Here is a tiny trained network, its code and every weight. The questions are about switching its units off for an input and a target symbol, where a switched-off unit gives its printed mean instead of its output.

import numpy as np


def w(rows, s, z=0):
    codes = np.array(rows[::2]) - 128.0
    scale = np.full(codes.shape[1], s)
    scale[-1] = z or s
    return codes * scale


def norm(h):
    return h / np.sqrt((h * h).mean(-1, keepdims=True) + 1e-5)


def f(y):
    return y / 2 * (1 + np.tanh(0.7978845608 * (y + 0.044715 * y**3)))


def softmax(a):
    e = np.exp(a - a.max(-1, keepdims=True))
    return e / e.sum(-1, keepdims=True)


def log_softmax(a):
    a = a - a.max(-1, keepdims=True)
    return a - np.log(np.exp(a).sum(-1, keepdims=True))


def net(x, mask):
    ids = ['γδστφω'.index(c) for c in x.split()]
    T = len(ids)
    res = E[ids] + P[:T]
    r = norm(res)
    for j in range(2):
        rows = slice(2 * j, 2 * j + 2)
        q, k, v = (r @ M[0][rows].T for M in (Q, K, V))
        z = softmax(np.where(np.tri(T) > 0, q @ k.T / 2**0.5, -1e9)) @ v
        o = O[0][rows]
        res = res + np.where(mask[j], z, o[:, -1]) @ o[:, :-1]
    y = f(norm(res) @ A[0][:, :-1].T + A[0][:, -1])
    res = res + np.where(mask[2:6], y, B[0][:, -1]) @ B[0][:, :-1]
    return log_softmax(norm(res)[-1] @ U[:, :-1].T + U[:, -1])


Q, K, V, O, A, B = {}, {}, {}, {}, {}, {}
E = w([
[140,98,139,69],'γ',
[132,92,116,5],'δ',
[35,67,190,114],'σ',
[129,67,128,45],'τ',
[59,55,92,185],'φ',
[62,241,160,105],'ω',
],0.015)
P = w([
[198,211,161,208],'0',
[91,92,121,2],'1',
[98,106,92,19],'2',
[105,104,79,36],'3',
[98,106,82,48],'4',
[86,108,107,62],'5',
[86,120,95,71],'6',
[76,119,97,90],'7',
[81,122,95,106],'8',
[66,110,111,106],'9',
[58,115,117,124],'10',
[57,112,122,143],'11',
[46,111,120,141],'12',
[46,109,130,136],'13',
],0.0089)
Q[0] = w([
[2,157,30,82],'head 0',
[196,151,114,155],'head 0',
[253,237,69,137],'head 1',
[236,77,176,111],'head 1',
],0.0073)
K[0] = w([
[141,139,159,141],'head 0',
[103,132,127,118],'head 0',
[255,90,114,28],'head 1',
[150,98,114,82],'head 1',
],0.024)
V[0] = w([
[154,198,198,226],'head 0',
[48,210,77,146],'head 0',
[125,125,253,93],'head 1',
[173,11,131,200],'head 1',
],0.042)
O[0] = w([
[221,150,151,31,7],'head 0',
[193,78,250,201,65],'head 0',
[53,124,231,123,171],'head 1',
[104,11,87,86,87],'head 1',
],0.025,0.017)
A[0] = w([
[112,101,167,53,120],'neuron 0',
[228,114,79,254,37],'neuron 1',
[207,154,144,195,25],'neuron 2',
[89,49,177,202,250],'neuron 3',
],0.026,0.0022)
B[0] = w([
[154,65,66,214,154],'neuron 0',
[212,178,166,228,170],'neuron 1',
[86,15,3,142,161],'neuron 2',
[228,46,189,136,252],'neuron 3',
],0.023,0.014)
U = w([
[164,148,141,39,244],'γ',
[96,103,123,225,168],'δ',
[74,38,255,75,35],'σ',
[35,106,110,183,2],'τ',
[215,34,71,139,109],'φ',
[243,181,181,187,132],'ω',
],0.0058,0.0047)

Each question gives the input, a string of symbols that net reads in full, and the target symbol t.
The units are the heads (2 rows each of Q, K, V and O) and the neurons (one row each of A and B). Each row of codes is followed by its name. A weight is (code - 128) times the scale printed after its matrix; where a second scale follows, it is the last column's (O, A, B and U).
mask holds one flag per unit, heads first, then neurons. A switched-off unit (its flag False) gives its mean, the last column of its rows in O or B, instead of its output. The means were averaged over made-up inputs and are rounded, as every weight is.
A unit's drop is (log p(t) with every unit on - log p(t) with that unit switched off) / (log p(t) with every unit on - log p(t) with every unit switched off).
most important unit: the unit with the biggest drop
which heads matter: for each layer, one digit per head in row order, 1 if its drop is at least 0.15 and else 0, layers parted by /
drop of u: that unit's drop, to one decimal
input ω σ φ ω σ δ γ ω φ τ, target ω: most important unit -> neuron 1
input γ τ ω δ, target γ: which heads matter -> 10
input φ φ γ γ ω φ δ τ γ, target φ: which heads matter -> 01
input ω δ γ φ ω δ σ, target ω: which heads matter -> 11
input φ ω φ γ σ τ ω ω τ, target ω: which heads matter -> 10
input ω δ φ, target ω: which heads matter -> 11
input φ σ σ δ φ γ γ σ φ δ γ δ, target φ: which heads matter -> 01
input γ σ τ σ σ τ φ, target γ: drop of head 0 -> 0.5
input σ γ ω σ σ σ σ σ γ, target σ: drop of head 1 -> 0.4
input φ τ τ, target φ: drop of head 1 -> 0.8
input ω δ δ, target ω: drop of head 0 -> 0.3
